Here is a tiny trained network, its code and every weight. The questions are about switching its units off for an input and a target symbol, where a switched-off unit gives its printed mean instead of its output.

import numpy as np


def w(rows, s, z=0):
    codes = np.array(rows[::2]) - 128.0
    scale = np.full(codes.shape[1], s)
    scale[-1] = z or s
    return codes * scale


def f(y):
    return np.maximum(y, 0)


def softmax(a):
    e = np.exp(a - a.max(-1, keepdims=True))
    return e / e.sum(-1, keepdims=True)


def log_softmax(a):
    a = a - a.max(-1, keepdims=True)
    return a - np.log(np.exp(a).sum(-1, keepdims=True))


def net(x, mask):
    ids = ['αγεζθλμσω'.index(c) for c in x.split()]
    T = len(ids)
    res = E[ids] + P[:T]
    u = 0
    for l in range(2):
        r = res
        for j in range(2):
            rows = slice(2 * j, 2 * j + 2)
            q, k, v = (r @ M[l][rows].T for M in (Q, K, V))
            z = softmax(np.where(np.tri(T) > 0, q @ k.T / 2**0.5, -1e9)) @ v
            o = O[l][rows]
            res = res + np.where(mask[u + j], z, o[:, -1]) @ o[:, :-1]
        u += 2
        y = f(res @ A[l][:, :-1].T + A[l][:, -1])
        res = res + np.where(mask[u : u + 8], y, B[l][:, -1]) @ B[l][:, :-1]
        u += 8
    return log_softmax(res[-1] @ U[:, :-1].T + U[:, -1])


Q, K, V, O, A, B = {}, {}, {}, {}, {}, {}
E = w([
[113,131,84,146],'α',
[54,99,118,179],'γ',
[131,95,108,115],'ε',
[117,115,97,175],'ζ',
[136,137,105,92],'θ',
[150,188,131,91],'λ',
[94,177,121,125],'μ',
[71,101,93,185],'σ',
[130,208,73,3],'ω',
],0.022)
P = w([
[224,120,159,159],'0',
[97,71,211,119],'1',
[120,105,47,28],'2',
[103,194,126,221],'3',
[111,65,182,125],'4',
[122,90,15,47],'5',
[82,185,155,219],'6',
[105,70,165,133],'7',
[133,97,40,33],'8',
[67,248,128,190],'9',
[122,79,172,121],'10',
[158,98,42,26],'11',
[64,213,215,174],'12',
],0.015)
Q[0] = w([
[96,173,144,126],'0.h0',
[122,187,254,145],'0.h0',
[156,101,127,124],'0.h1',
[124,128,126,87],'0.h1',
],0.014)
K[0] = w([
[95,174,75,80],'0.h0',
[47,142,2,87],'0.h0',
[76,219,167,37],'0.h1',
[150,105,129,205],'0.h1',
],0.0067)
V[0] = w([
[2,28,243,83],'0.h0',
[75,106,56,2],'0.h0',
[11,101,163,102],'0.h1',
[110,93,187,41],'0.h1',
],0.0064)
O[0] = w([
[82,8,127,106,106],'0.h0',
[82,152,50,143,253],'0.h0',
[54,95,126,169,254],'0.h1',
[254,54,168,80,55],'0.h1',
],0.0079,0.0028)
A[0] = w([
[109,92,91,195,254],'0.n0',
[132,118,98,54,88],'0.n1',
[166,183,159,186,176],'0.n2',
[185,160,114,116,71],'0.n3',
[184,83,164,83,122],'0.n4',
[151,45,175,253,146],'0.n5',
[139,159,145,87,134],'0.n6',
[195,72,153,85,151],'0.n7',
],0.012,0.0035)
B[0] = w([
[106,191,180,13,247],'0.n0',
[5,74,66,218,165],'0.n1',
[214,149,32,80,167],'0.n2',
[184,149,181,195,145],'0.n3',
[156,254,95,70,137],'0.n4',
[196,175,196,67,204],'0.n5',
[16,43,126,176,147],'0.n6',
[16,184,18,111,139],'0.n7',
],0.005,0.014)
Q[1] = w([
[149,165,162,254],'1.h0',
[38,70,82,85],'1.h0',
[64,250,86,218],'1.h1',
[198,238,185,119],'1.h1',
],0.0062)
K[1] = w([
[29,101,101,142],'1.h0',
[195,117,137,198],'1.h0',
[12,188,138,2],'1.h1',
[87,199,151,199],'1.h1',
],0.0066)
V[1] = w([
[108,165,219,2],'1.h0',
[4,149,95,111],'1.h0',
[205,104,87,197],'1.h1',
[190,126,113,87],'1.h1',
],0.0081)
O[1] = w([
[133,245,98,3,191],'1.h0',
[130,55,198,94,65],'1.h0',
[76,26,151,53,2],'1.h1',
[172,187,217,57,99],'1.h1',
],0.0065,0.0082)
A[1] = w([
[108,243,164,24,13],'1.n0',
[151,91,120,196,24],'1.n1',
[68,101,94,194,245],'1.n2',
[104,163,97,85,187],'1.n3',
[163,86,110,120,127],'1.n4',
[133,117,51,186,149],'1.n5',
[121,55,95,66,103],'1.n6',
[1,190,103,142,143],'1.n7',
],0.0091,0.0012)
B[1] = w([
[146,75,110,184,228],'1.n0',
[162,150,112,125,129],'1.n1',
[195,96,121,152,168],'1.n2',
[101,158,137,115,188],'1.n3',
[104,182,77,128,128],'1.n4',
[150,95,254,119,169],'1.n5',
[111,210,60,166,137],'1.n6',
[135,93,166,109,250],'1.n7',
],0.0089,0.024)
U = w([
[194,69,137,192,85],'α',
[98,167,56,111,119],'γ',
[149,129,127,136,144],'ε',
[84,191,159,254,104],'ζ',
[147,111,180,123,91],'θ',
[167,238,148,187,251],'λ',
[164,112,165,132,128],'μ',
[119,116,77,154,169],'σ',
[120,66,88,200,77],'ω',
],0.0097,0.0033)

Each question gives the input, a string of symbols that net reads in full, and the target symbol t.
The units are the heads (2 rows each of Q, K, V and O) and the neurons (one row each of A and B). Each row of codes is followed by its name. A weight is (code - 128) times the scale printed after its matrix; where a second scale follows, it is the last column's (O, A, B and U).
mask holds one flag per unit, layer by layer, with each layer's heads first. A switched-off unit (its flag False) gives its mean, the last column of its rows in O or B, instead of its output. The means were averaged over made-up inputs and are rounded, as every weight is.
A unit's drop is (log p(t) with every unit on - log p(t) with that unit switched off) / (log p(t) with every unit on - log p(t) with every unit switched off).
The circuit of an input: a set's keep is (log p(t) with only the set's units on - log p(t) with every unit switched off) / (log p(t) with every unit on - log p(t) with every unit switched off). Starting from the 12 units with the biggest drops (on a tie, the unit counted first), units are removed one at a time, each time the one whose removal leaves the highest keep (on an exact tie, the one counted first), for as long as the keep stays at least 0.8.
circuit, biggest first: the units of the circuit, biggest drop first
unit that matters most: the unit with the biggest drop
k most important neurons: the k neurons with the biggest drops, biggest first
k most important neurons of layer l: the k neurons of layer l with the biggest drops, biggest first
which heads matter: for each layer, one digit per head in row order, 1 if its drop is at least 0.15 and else 0, layers parted by /
drop when u is switched off: that unit's drop, to one decimal
input λ α α, target λ: unit that matters most -> 0.h0
input ω γ λ, target ω: circuit, biggest first -> (0.n1; 0.h0; 0.n0)
input ω ζ γ α γ ζ σ γ ζ γ σ α, target ω: circuit, biggest first -> (0.h0; 0.n1)
input μ ε γ γ γ ε σ γ, target θ: circuit, biggest first -> (0.n5; 0.h0)
input γ γ μ σ, target λ: which heads matter -> 00 / 01
input λ γ γ γ γ γ, target λ: circuit, biggest first -> (0.h0; 1.h0)
input α α α, target α: 2 most important neurons -> (0.n0; 0.n5)
input α μ ε γ γ α λ μ γ, target α: 3 most important neurons -> (0.n0; 0.n5; 1.n2)
input λ γ θ, target λ: circuit, biggest first -> (0.h0; 1.h0)
input γ γ ε, target γ: which heads matter -> 00 / 10
input μ λ ε σ, target λ: which heads matter -> 00 / 00
input α ε α α ε γ θ γ ω, target α: 2 most important neurons of layer 0 -> (0.n1; 0.n0)
input α σ α ω λ σ ε α σ, target α: which heads matter -> 11 / 10
input λ μ α, target λ: circuit, biggest first -> (0.h0)
input α μ σ ω γ ω θ ω ε, target α: circuit, biggest first -> (1.h0; 0.n0; 0.h0)
input λ θ ζ γ γ ζ α λ ω θ γ θ, target λ: 2 most important neurons -> (1.n0; 0.n3)
input γ γ ζ, target γ: which heads matter -> 10 / 10
input ε λ μ γ γ, target θ: 3 most important neurons -> (0.n5; 0.n0; 0.n2)
input ω σ λ ω ε ω σ ε σ ζ ε θ, target ω: 4 most important neurons -> (0.n1; 0.n0; 0.n5; 0.n3)
input α ζ λ ε ζ θ, target α: unit that matters most -> 1.h0
input λ μ λ α σ γ ζ ω ζ, target λ: which heads matter -> 10 / 00
input α θ σ γ α σ λ γ ε γ μ ζ, target α: 3 most important neurons of layer 1 -> (1.n5; 1.n2; 1.n3)
input α α θ ζ λ σ θ γ γ σ γ α, target α: 3 most important neurons -> (0.n0; 0.n5; 1.n5)
input ω λ ω ζ θ ω ω, target ζ: which heads matter -> 00 / 00
input α σ ω σ α σ θ α λ, target α: which heads matter -> 11 / 10
input α α γ σ γ γ, target α: 3 most important neurons of layer 0 -> (0.n5; 0.n0; 0.n2)
input α μ γ σ α σ θ α ζ, target α: unit that matters most -> 1.h0
input α ω α α α θ γ ω σ, target α: 3 most important neurons of layer 1 -> (1.n2; 1.n5; 1.n3)
input γ γ α ω γ γ, target γ: drop when 0.n6 is switched off -> 0.0
input α γ γ ε γ α ω λ θ, target α: drop when 0.n1 is switched off -> 0.4
